Below is a small trained network, with its code and all its weights. Each question gives an input and a class and asks what happens when units are switched off, that is, made to give their printed mean instead of their output.

import numpy as np


def w(rows, s, z=0):
    codes = np.array(rows[::2]) - 128.0
    scale = np.full(codes.shape[1], s)
    scale[-1] = z or s
    return codes * scale


def f(y):
    return np.maximum(y, 0)


def log_softmax(a):
    a = a - a.max(-1, keepdims=True)
    return a - np.log(np.exp(a).sum(-1, keepdims=True))


def net(x, mask):
    res = np.array(x, float).reshape(1, 8) / 4 @ E
    y = f(res @ A[0][:, :-1].T + A[0][:, -1])
    res = res + np.where(mask, y, B[0][:, -1]) @ B[0][:, :-1]
    return log_softmax(res[-1] @ U[:, :-1].T + U[:, -1])


A, B = {}, {}
E = w([
[197,116,45,89,122,55,127],'x0',
[237,185,139,203,167,78,72],'x1',
[157,142,66,204,36,86,191],'x2',
[107,91,177,146,115,77,224],'x3',
[109,2,156,169,129,60,60],'x4',
[122,117,181,131,193,57,161],'x5',
[75,180,115,71,145,90,85],'x6',
[143,159,252,144,55,181,121],'x7',
],0.007)
A[0] = w([
[149,207,120,140,199,176,79,154],'n0',
[126,178,122,161,74,157,219,210],'n1',
[111,33,50,84,38,179,81,167],'n2',
[74,142,182,45,164,146,86,172],'n3',
[172,73,176,195,73,128,149,244],'n4',
[173,70,98,153,155,28,82,232],'n5',
[100,197,105,80,203,175,45,183],'n6',
[85,46,192,60,163,133,120,174],'n7',
[187,146,187,200,23,139,174,152],'n8',
[103,183,79,110,142,85,213,190],'n9',
[127,253,128,114,175,203,82,134],'n10',
[109,158,151,145,62,115,218,193],'n11',
[124,165,46,117,117,187,64,176],'n12',
[99,171,59,83,137,67,169,251],'n13',
[103,19,169,100,143,100,112,229],'n14',
[79,33,148,136,123,79,100,202],'n15',
[154,84,205,122,85,175,156,226],'n16',
[165,214,169,167,43,173,93,196],'n17',
[174,120,88,122,180,39,143,167],'n18',
[147,30,130,216,110,34,103,121],'n19',
[87,143,110,88,140,181,173,252],'n20',
[133,180,192,149,35,164,94,195],'n21',
[168,196,89,82,192,55,79,209],'n22',
[100,3,169,173,148,134,117,191],'n23',
[135,213,173,143,95,160,82,222],'n24',
[227,145,86,153,164,9,86,197],'n25',
],0.0081,0.004)
B[0] = w([
[221,149,241,186,73,120,50,220],'n0',
[107,177,101,179,110,142,221,241],'n1',
[135,105,9,91,94,202,44,219],'n2',
[77,121,230,22,117,167,109,218],'n3',
[120,151,93,193,254,157,141,226],'n4',
[159,95,99,115,152,24,70,230],'n5',
[174,124,214,132,43,154,38,245],'n6',
[51,60,172,32,162,180,155,199],'n7',
[134,227,69,160,233,137,190,238],'n8',
[116,108,119,169,36,99,245,218],'n9',
[182,153,210,225,50,164,94,249],'n10',
[72,162,96,174,138,143,192,224],'n11',
[217,127,112,135,71,157,62,220],'n12',
[110,117,100,102,17,67,181,235],'n13',
[66,36,138,106,192,131,103,200],'n14',
[22,29,134,142,155,102,50,197],'n15',
[122,146,133,94,204,194,162,217],'n16',
[155,220,118,143,161,148,98,249],'n17',
[151,120,91,83,121,51,160,209],'n18',
[92,61,58,224,223,47,32,215],'n19',
[100,118,129,116,27,203,196,230],'n20',
[106,213,129,116,165,159,94,235],'n21',
[194,123,151,50,88,71,141,239],'n22',
[67,42,119,169,240,152,102,203],'n23',
[134,235,192,182,172,160,74,236],'n24',
[198,147,111,86,157,10,139,254],'n25',
],0.0064,0.0083)
U = w([
[215,143,95,43,116,11,143,114],'0',
[51,85,194,5,136,166,121,58],'1',
[166,116,8,87,43,199,83,172],'2',
[200,181,248,158,65,150,72,165],'3',
[98,33,89,193,211,76,83,52],'4',
[156,86,139,122,197,208,203,207],'5',
[135,254,113,164,206,152,148,67],'6',
[88,141,97,157,43,110,244,255],'7',
],0.0077,0.0013)

Each question gives the input, the list of numbers given to net, and the class t.
The units are the neurons (one row each of A and B). Each row of codes is followed by its name. A weight is (code - 128) times the scale printed after its matrix; where a second scale follows, it is the last column's (A, B and U).
mask holds one flag per neuron, in row order. A switched-off neuron (its flag False) gives its mean, the last column of its row in B, instead of its output. The means were averaged over made-up inputs and are rounded, as every weight is.
A unit's drop is (log p(t) with every unit on - log p(t) with that unit switched off) / (log p(t) with every unit on - log p(t) with every unit switched off).
The circuit of an input: a set's keep is (log p(t) with only the set's units on - log p(t) with every unit switched off) / (log p(t) with every unit on - log p(t) with every unit switched off). Starting from the 12 units with the biggest drops (on a tie, the unit counted first), units are removed one at a time, each time the one whose removal leaves the highest keep (on an exact tie, the one counted first), for as long as the keep stays at least 0.8.
circuit, biggest first: the units of the circuit, biggest drop first
top k neurons: the k neurons with the biggest drops, biggest first
drop of u: that unit's drop, to one decimal
input [6,-8,7,2,1,0,-1,8], class 6: top 2 neurons : [n8, n4]
input [3,8,7,-8,-1,1,7,2], class 0: circuit, biggest first : [n25]
input [8,-3,6,7,4,-1,8,6], class 4: circuit, biggest first : [n19, n15]
input [5,-8,-2,0,-7,2,1,-3], class 7: circuit, biggest first : [n9, n13]
input [-1,0,-2,5,-6,6,8,-1], class 7: circuit, biggest first : [n9, n13]
input [2,0,-6,8,1,0,-6,5], class 5: top 2 neurons : [n16, n5]
input [6,-3,5,-8,-7,5,4,2], class 3: circuit, biggest first : [n10, n6, n8]
input [3,4,4,-6,4,-2,-4,1], class 4: top 2 neurons : [n19, n4]
input [-6,3,-1,0,6,8,7,8], class 1: top 2 neurons : [n3, n7]
input [5,0,1,0,-6,-4,-3,-4], class 7: circuit, biggest first : [n9, n13]
input [4,0,8,5,0,-3,-2,2], class 6: top 3 neurons : [n8, n4, n20]
input [-2,8,7,7,3,-2,5,-7], class 0: top 2 neurons : [n25, n18]
input [1,-5,-7,-2,8,-3,2,-6], class 1: top 2 neurons : [n7, n3]
input [6,0,3,1,3,-8,-8,-6], class 4: circuit, biggest first : [n19]
input [8,8,-4,-3,-7,1,-7,-3], class 0: drop of n25 : 0.2
input [-3,-7,-3,8,-7,-4,-5,0], class 7: drop of n11 : 0.1
input [1,1,-3,6,-4,-4,1,-8], class 0: drop of n1 : 0.2
